Below are the code and all the weights of a small trained network. Each question names an input and a class and asks about switching units off, where a switched-off unit gives its printed mean instead of its output.

import numpy as np


def w(rows, s, z=0):
    codes = np.array(rows[::2]) - 128.0
    scale = np.full(codes.shape[1], s)
    scale[-1] = z or s
    return codes * scale


def f(y):
    return np.maximum(y, 0)


def log_softmax(a):
    a = a - a.max(-1, keepdims=True)
    return a - np.log(np.exp(a).sum(-1, keepdims=True))


def net(x, mask):
    res = np.array(x, float).reshape(1, 8) / 4 @ E
    y = f(res @ A[0][:, :-1].T + A[0][:, -1])
    res = res + np.where(mask, y, B[0][:, -1]) @ B[0][:, :-1]
    return log_softmax(res[-1] @ U[:, :-1].T + U[:, -1])


A, B = {}, {}
E = w([
[160,129,148,170,32,198,48,226,230,157,146,53],'x0',
[192,53,203,76,135,194,188,41,175,122,160,103],'x1',
[99,181,124,180,205,104,181,79,191,245,53,2],'x2',
[52,219,31,61,117,186,220,134,238,107,224,154],'x3',
[99,147,112,47,26,211,152,125,11,189,70,87],'x4',
[126,130,132,124,127,125,120,120,131,137,132,133],'x5',
[191,217,76,208,147,197,86,39,53,72,196,64],'x6',
[133,123,126,124,133,129,131,136,123,124,129,126],'x7',
],0.0048)
A[0] = w([
[191,175,113,192,136,160,72,61,60,95,146,90,66],'N0',
[114,135,123,64,58,194,137,108,2,186,49,68,172],'N1',
[160,197,83,180,164,180,106,66,85,77,178,85,78],'N2',
[103,159,102,129,113,96,70,183,89,103,140,168,117],'N3',
[181,69,188,189,147,74,65,103,58,148,58,111,10],'N4',
[163,128,133,157,33,202,57,223,211,161,133,54,114],'N5',
[176,71,151,89,52,177,61,173,89,26,219,225,103],'N6',
[86,174,89,153,129,84,109,156,78,125,105,166,114],'N7',
[69,58,175,63,130,74,166,201,181,165,63,188,48],'N8',
[54,205,74,156,120,84,77,207,108,131,114,145,105],'N9',
[172,209,75,178,134,180,101,60,90,86,187,93,66],'N10',
[65,46,177,56,127,84,148,194,178,166,60,193,72],'N11',
[184,62,206,107,168,159,159,68,182,120,164,117,152],'N12',
[116,133,138,63,57,204,138,102,25,193,80,87,175],'N13',
[180,65,206,67,134,199,181,61,185,134,170,97,126],'N14',
[161,194,72,165,144,192,126,73,105,76,193,105,83],'N15',
[179,101,159,224,249,33,101,120,231,84,169,150,153],'N16',
[99,138,92,81,207,60,204,56,56,120,95,171,62],'N17',
[56,207,37,69,130,165,217,106,201,111,200,152,61],'N18',
[66,58,180,66,117,56,158,188,171,165,58,182,26],'N19',
[93,111,124,43,51,170,166,143,37,193,38,121,124],'N20',
[121,154,144,190,183,114,150,87,166,236,46,25,62],'N21',
[70,212,34,80,113,172,203,114,215,111,210,151,58],'N22',
[73,197,66,180,124,69,75,185,99,129,118,147,108],'N23',
[73,188,68,184,126,68,66,186,92,126,113,165,107],'N24',
[38,106,128,50,121,97,182,189,197,155,106,171,71],'N25',
[51,206,41,85,123,163,207,133,208,102,212,151,56],'N26',
[185,185,98,198,155,164,94,62,66,82,163,101,70],'N27',
[137,126,153,156,23,190,54,205,204,177,124,56,110],'N28',
[95,180,114,178,188,124,184,81,199,237,87,23,99],'N29',
[85,137,92,77,188,81,209,49,49,106,120,172,124],'N30',
[188,68,205,70,120,194,176,69,137,121,162,117,143],'N31',
[184,70,201,65,128,180,190,45,172,133,176,132,123],'N32',
[184,81,182,171,138,85,72,100,55,142,46,115,42],'N33',
[93,124,105,105,184,65,192,52,68,102,114,180,116],'N34',
[195,84,183,99,138,196,173,74,140,100,166,104,149],'N35',
[90,176,80,181,118,79,65,187,88,136,100,139,153],'N36',
[178,194,93,187,143,181,97,66,68,82,176,91,36],'N37',
[163,57,153,75,39,166,75,191,106,21,202,244,92],'N38',
[159,141,131,168,39,207,53,215,220,150,165,60,73],'N39',
[54,197,53,139,125,81,103,190,121,135,134,148,122],'N40',
[172,76,160,219,252,5,105,121,212,62,174,201,161],'N41',
[154,135,152,168,40,191,60,214,213,164,143,48,117],'N42',
[192,63,187,181,142,85,62,111,53,130,65,119,2],'N43',
[100,168,144,173,167,116,169,115,212,241,72,22,106],'N44',
[107,143,111,84,151,97,162,62,70,128,121,168,116],'N45',
[92,190,75,188,139,76,61,182,92,117,108,134,146],'N46',
],0.0042,0.0038)
B[0] = w([
[203,92,139,97,86,75,167,190,149,205,193,81,184],'N0',
[33,232,158,157,54,165,115,170,216,79,199,121,248],'N1',
[206,105,127,97,73,54,171,189,153,207,199,78,189],'N2',
[115,79,58,132,123,136,162,43,140,117,69,130,184],'N3',
[162,56,238,89,163,229,28,229,93,116,54,67,187],'N4',
[120,115,171,207,227,104,195,104,64,126,174,233,231],'N5',
[116,192,39,17,186,20,105,82,23,35,100,95,243],'N6',
[121,67,85,165,117,167,161,66,157,141,81,139,180],'N7',
[234,102,105,91,66,47,178,183,121,207,214,69,198],'N8',
[134,52,81,163,101,171,160,55,153,146,59,114,199],'N9',
[207,97,136,104,89,59,173,182,137,197,195,92,188],'N10',
[216,117,101,97,73,56,178,170,134,199,207,75,209],'N11',
[92,94,51,161,80,176,154,40,181,140,58,128,202],'N12',
[33,226,142,164,59,168,119,161,216,81,196,122,237],'N13',
[112,69,54,154,103,170,150,51,150,133,49,136,200],'N14',
[209,87,138,91,90,76,152,186,147,209,178,82,186],'N15',
[10,250,139,140,20,181,111,167,221,66,200,96,239],'N16',
[128,124,205,226,211,127,188,148,68,131,194,220,197],'N17',
[167,52,254,90,184,218,9,239,77,102,50,72,214],'N18',
[249,89,118,81,64,40,189,191,124,221,228,58,190],'N19',
[41,237,137,147,52,156,122,159,220,94,205,103,222],'N20',
[125,178,50,6,176,27,89,95,11,31,110,92,208],'N21',
[171,51,246,85,179,229,7,234,70,105,35,63,214],'N22',
[130,52,72,152,94,187,155,56,176,150,53,112,198],'N23',
[123,59,75,150,93,179,156,55,168,141,59,112,201],'N24',
[219,88,147,89,88,88,139,187,117,183,171,68,193],'N25',
[170,53,250,88,174,224,11,231,77,118,39,53,213],'N26',
[209,93,117,107,73,66,174,188,151,202,189,84,186],'N27',
[125,123,168,208,220,108,198,109,79,129,176,222,226],'N28',
[118,177,61,25,178,42,89,97,18,31,113,104,223],'N29',
[109,130,189,215,204,134,179,134,107,131,175,226,218],'N30',
[102,77,50,164,90,171,153,53,173,146,47,124,199],'N31',
[112,72,59,165,104,164,144,46,163,144,41,128,198],'N32',
[149,69,231,98,157,222,40,225,108,112,57,82,192],'N33',
[107,128,192,212,192,140,181,140,108,140,182,201,206],'N34',
[107,84,71,153,98,153,146,70,172,152,63,134,194],'N35',
[121,63,73,157,98,184,156,55,171,149,57,128,214],'N36',
[228,96,122,100,84,46,189,185,143,218,212,85,177],'N37',
[109,188,38,17,192,22,97,81,16,28,111,89,246],'N38',
[118,116,187,216,244,111,206,107,37,123,178,239,214],'N39',
[129,59,94,154,108,179,138,64,164,149,58,119,198],'N40',
[16,241,157,148,15,193,113,178,237,93,202,80,255],'N41',
[114,121,171,209,230,114,207,101,56,123,171,235,228],'N42',
[150,60,228,95,175,213,28,225,86,108,47,64,182],'N43',
[123,182,47,33,191,29,100,81,6,33,108,120,223],'N44',
[106,134,171,194,192,123,172,128,105,119,160,203,183],'N45',
[119,65,78,152,87,179,159,65,176,154,56,118,212],'N46',
],0.0038,0.0046)
U = w([
[165,58,254,99,174,205,15,210,98,115,50,74,71],'0',
[240,96,110,97,69,34,189,175,136,243,213,78,78],'1',
[108,185,32,40,181,28,99,80,47,13,109,114,79],'2',
[107,124,197,239,232,124,211,111,89,136,179,254,84],'3',
[13,244,149,160,26,176,115,154,212,81,189,101,89],'4',
[119,34,30,167,87,182,163,20,174,165,17,127,91],'5',
[123,143,130,127,124,129,117,115,137,134,124,137,254],'6',
[127,140,127,130,124,128,122,118,135,134,126,134,239],'7',
],0.0075,0.0091)

Each question gives the input, the list of numbers given to net, and the class t.
The units are the neurons (one row each of A and B). Each row of codes is followed by its name. A weight is (code - 128) times the scale printed after its matrix; where a second scale follows, it is the last column's (A, B and U).
mask holds one flag per neuron, in row order. A switched-off neuron (its flag False) gives its mean, the last column of its row in B, instead of its output. The means were averaged over made-up inputs and are rounded, as every weight is.
A unit's drop is (log p(t) with every unit on - log p(t) with that unit switched off) / (log p(t) with every unit on - log p(t) with every unit switched off).
The circuit of an input: a set's keep is (log p(t) with only the set's units on - log p(t) with every unit switched off) / (log p(t) with every unit on - log p(t) with every unit switched off). Starting from the 12 units with the biggest drops (on a tie, the unit counted first), units are removed one at a time, each time the one whose removal leaves the highest keep (on an exact tie, the one counted first), for as long as the keep stays at least 0.8.
units of the circuit, in order: the units of the circuit, biggest drop first
unit that matters most: the unit with the biggest drop
k most important neurons: the k neurons with the biggest drops, biggest first
drop when u is switched off: that unit's drop, to one decimal
input [6,-1,-6,-5,-2,-5,-3,-1], class 2: units of the circuit, in order => [N38 N6]
input [5,7,-2,-6,3,-1,4,-1], class 5: unit that matters most => N31
input [4,-1,5,-3,-5,2,-2,-2], class 2: units of the circuit, in order => [N44 N21]
input [-4,-1,0,-6,-7,-5,1,-7], class 4: units of the circuit, in order => [N41 N16]
input [6,8,-8,-5,-1,-3,3,2], class 2: units of the circuit, in order => [N6 N38]
input [-6,-4,4,-4,7,-1,-2,7], class 4: units of the circuit, in order => [N1 N20]
input [6,1,-8,-7,5,7,2,0], class 2: units of the circuit, in order => [N6 N38]
input [6,-1,-7,-1,-8,6,-3,1], class 4: 3 most important neurons => [N41 N16 N44]
input [2,7,1,7,2,-8,-8,3], class 1: 4 most important neurons => [N8 N11 N19 N25]
input [4,-3,5,-4,-4,-1,-3,-3], class 2: units of the circuit, in order => [N44 N21]
input [-5,7,0,7,7,-2,-3,7], class 0: units of the circuit, in order => [N18 N22]
input [-3,7,7,1,-4,-4,-2,4], class 2: units of the circuit, in order => [N29 N44]
input [-8,-5,1,1,0,6,-8,5], class 1: 3 most important neurons => [N19 N8 N11]
input [2,3,-7,4,0,2,6,-7], class 2: units of the circuit, in order => [N6]
input [-6,-2,5,1,5,-1,-8,-4], class 1: units of the circuit, in order => [N19 N8]
input [2,-6,6,5,-4,4,5,0], class 2: 2 most important neurons => [N29 N44]
input [-7,-5,2,-4,3,-4,-6,-5], class 3: 2 most important neurons => [N17 N30]
input [-1,4,-3,4,7,-5,-6,-7], class 4: 3 most important neurons => [N20 N13 N1]
input [4,3,4,7,2,4,7,-5], class 0: 3 most important neurons => [N22 N18 N26]
input [-6,-7,-7,-7,-8,-8,-5,-2], class 4: units of the circuit, in order => [N41]
input [3,-5,6,-6,-7,-1,-2,2], class 4: 2 most important neurons => [N16 N41]
input [-6,-2,-8,-4,-8,6,-8,-6], class 1: 3 most important neurons => [N19 N8 N11]
input [-1,0,-7,3,3,-4,-3,2], class 2: 2 most important neurons => [N38 N6]
input [7,-8,1,7,6,-5,-2,-4], class 5: 2 most important neurons => [N9 N40]
input [2,6,3,6,-6,0,-3,-2], class 0: drop when N41 is switched off => -0.1
input [-1,-4,3,8,-2,-2,6,-7], class 0: drop when N26 is switched off => 0.1
input [-1,2,8,1,8,6,1,-2], class 2: drop when N6 is switched off => -0.1
input [8,5,-5,1,-2,8,6,6], class 3: unit that matters most => N39
